x =
[[125 116 147 109 134 125 139 105 123 110 126 113]
 [143 122 129 125 145 141 122 141 111 110 145 126]
 [109 113 106 149 141 106 140 109 148 117 152 123]
 [114 141 108 145 104 139 125 142 119 114 119 116]
 [135 133 115 110 115 123 138 152 131 119 131 141]
 [104 110 114 114 121 119 118 110 111 111 115 131]
 [123 115 116 105 122 112 120 128 107 152 131 115]
 [154 110 107 121 116 113 127 152 118 110 137 135]
 [109 143 121 114 123 108 135 137 130 120 138 108]
 [109 118 114 131 134 124 143 133 123 150 139 128]
 [104 120 109 138 107 151 144 120 142 150 146 132]]
x[0,0] -> 125
x[2,11] -> 123
x[2] -> [109, 113, 106, 149, 141, 106, 140, 109, 148, 117, 152, 123]
x[:, 4] -> [134, 145, 141, 104, 115, 121, 122, 116, 123, 134, 107]
x[4,4] -> 115
x[1,6] -> 122
x[0] -> [125, 116, 147, 109, 134, 125, 139, 105, 123, 110, 126, 113]
x[5,1] -> 110
x[10,2] -> 109
x[:, 5] -> [125, 141, 106, 139, 123, 119, 112, 113, 108, 124, 151]
x[9,9] -> 150
x[2,9] -> 117
x[0,7] -> 105
x[:, 11] -> [113, 126, 123, 116, 141, 131, 115, 135, 108, 128, 132]
x[0,4] -> 134
x[4,10] -> 131
x[5,9] -> 111
x[2,4] -> 141
x[:, 2] -> [147, 129, 106, 108, 115, 114, 116, 107, 121, 114, 109]
x[1,10] -> 145
x[6,4] -> 122
x[5,11] -> 131
x[4,5] -> 123
x[9,0] -> 109
x[1,4] -> 145
x[:, 3] -> [109, 125, 149, 145, 110, 114, 105, 121, 114, 131, 138]
x[3,10] -> 119
x[1,11] -> 126
x[2,7] -> 109
x[7] -> [154, 110, 107, 121, 116, 113, 127, 152, 118, 110, 137, 135]
x[8,3] -> 114
x[4] -> [135, 133, 115, 110, 115, 123, 138, 152, 131, 119, 131, 141]
x[1,5] -> 141

A =
[[128 126 116 127 125]
 [139 143 157 146 126]
 [131 132 139 144 119]
 [120 119 120 132 124]
 [143 149 149 123 143]
 [121 120 122 129 128]
 [130 134 143 128 139]]
A[0,0]: 128
A[-3,-2]: 123
A[2]: [131, 132, 139, 144, 119]
A[:, -3]: [116, 157, 139, 120, 149, 122, 143]
A[-2,1]: 120
A[-4,1]: 119
A[:, 0]: [128, 139, 131, 120, 143, 121, 130]
A[4,2]: 149
A[5,4]: 128
A[5,-2]: 129
A[-6,4]: 126
A[3]: [120, 119, 120, 132, 124]

B = 106	115	109	100	111	113	157
B[0] = 106
B[4] = 111
B[6] = 157
B[2] = 109

arr =
[[125 132 144 119 130 148 123 118 131 124 125 139 118 132 120]
 [120 135 132 134 145 138 143 134 135 137 132 116 125 123 138]
 [120 135 143 124 140 151 133 123 135 130 128 130 118 128 128]
 [122 132 124 137 142 127 143 138 133 138 133 113 130 121 140]
 [135 121 112 133 117 105 125 134 122 127 129 125 139 127 130]
 [123 132 122 137 141 125 143 139 133 138 133 112 131 121 140]
 [135 121 112 132 128 105 124 133 128 127 129 126 139 128 129]
 [122 134 144 121 136 151 128 120 133 127 126 134 128 130 123]
 [124 132 144 120 132 149 124 118 131 125 125 138 117 132 121]]
arr[-9][-15] => 125
arr[-9][1] => 132
arr[-1][12] => 117
arr[:, -4] => [139, 116, 130, 113, 125, 112, 126, 134, 138]
arr[-6][-12] => 137
arr[3][14] => 140
arr[4][-7] => 122
arr[1][8] => 135
arr[:, 5] => [148, 138, 151, 127, 105, 125, 105, 151, 149]
arr[1][-9] => 143
arr[-4][-13] => 122
arr[7] => [122, 134, 144, 121, 136, 151, 128, 120, 133, 127, 126, 134, 128, 130, 123]
arr[-6][-3] => 130
arr[-4][-6] => 138
arr[-8][14] => 138
arr[:, -12] => [119, 134, 124, 137, 133, 137, 132, 121, 120]
arr[6] => [135, 121, 112, 132, 128, 105, 124, 133, 128, 127, 129, 126, 139, 128, 129]
arr[6][-3] => 139
arr[3][-2] => 121
arr[:, -8] => [118, 134, 123, 138, 134, 139, 133, 120, 118]
arr[:, -7] => [131, 135, 135, 133, 122, 133, 128, 133, 131]
arr[5][-12] => 137
arr[-8][-12] => 134
arr[-2][-9] => 128
arr[-4] => [123, 132, 122, 137, 141, 125, 143, 139, 133, 138, 133, 112, 131, 121, 140]
arr[6][8] => 128
arr[1][9] => 137
arr[2][-5] => 128
arr[4][-6] => 127
arr[4][-8] => 134
arr[7][-6] => 127
arr[:, -1] => [120, 138, 128, 140, 130, 140, 129, 123, 121]
arr[-5][-13] => 112

M =
[[127 136 124 121 127 148 127 127 130 135 126 139 125 127]
 [128 123 125 128 132 137 127 126 131 135 129 137 129 129]
 [129 136 132 127 124 132 126 122 133 134 131  98 126 130]
 [128 123 124 127 132 137 127 144 129 145 129 141 132 129]
 [127 125 131 124 127 107 127 128 141 134 126 139 129 128]
 [126 130 126 127 127 139 125 140 133 129 125 116 124 127]
 [128 122 135 129 129 128 127 131 123 125 126 119 127 128]
 [128 133 126 127 128 143 127 126 125 116 126 132 126 128]
 [128 124 126 124 130 127 126 135 140 147 128 117 133 126]
 [127 122 123 122 133 126 129 134 135 149 123 124 135 129]
 [128 130 134 124 132 124 129 120 127 127 127 139 121 129]
 [128 126 130 127 129 125 127 132 128 128 125 130 129 126]
 [127 126 142 126 129 125 127 118 129 131 127 132 128 129]
 [129 136 127 130 125 129 127 129 135 130 127 126 131 128]
 [127 124 126 125 129 132 126 134 131 138 127 137 131 130]
 [128 126 122 125 132 129 125 133 136 142 127 157 130 129]]
M[-16][0]	127
M[-11][6]	125
M[13]	[129, 136, 127, 130, 125, 129, 127, 129, 135, 130, 127, 126, 131, 128]
M[-13][-9]	137
M[12][11]	132
M[2][13]	130
M[15][4]	132
M[:, 4]	[127, 132, 124, 132, 127, 127, 129, 128, 130, 133, 132, 129, 129, 125, 129, 132]
M[15][-1]	129
M[7][-12]	126
M[-10][13]	128
M[-1][11]	157
M[12][3]	126
M[9][-10]	133
M[3]	[128, 123, 124, 127, 132, 137, 127, 144, 129, 145, 129, 141, 132, 129]
M[-8][7]	135
M[-3][-4]	127
M[-14]	[129, 136, 132, 127, 124, 132, 126, 122, 133, 134, 131, 98, 126, 130]
M[12][-5]	131
M[11]	[128, 126, 130, 127, 129, 125, 127, 132, 128, 128, 125, 130, 129, 126]
M[5][-4]	125
M[-7][-6]	135
M[-13][-7]	144
M[-8][10]	128
M[10][-14]	128
M[-10][6]	127
M[-7][-1]	129
M[:, 8]	[130, 131, 133, 129, 141, 133, 123, 125, 140, 135, 127, 128, 129, 135, 131, 136]
M[8]	[128, 124, 126, 124, 130, 127, 126, 135, 140, 147, 128, 117, 133, 126]
M[4][4]	127
M[10][-11]	124
M[5][5]	139
M[-2][12]	131
M[7][4]	128
M[:, 2]	[124, 125, 132, 124, 131, 126, 135, 126, 126, 123, 134, 130, 142, 127, 126, 122]
M[-10][-11]	129
M[6][9]	125
M[-14][-3]	98
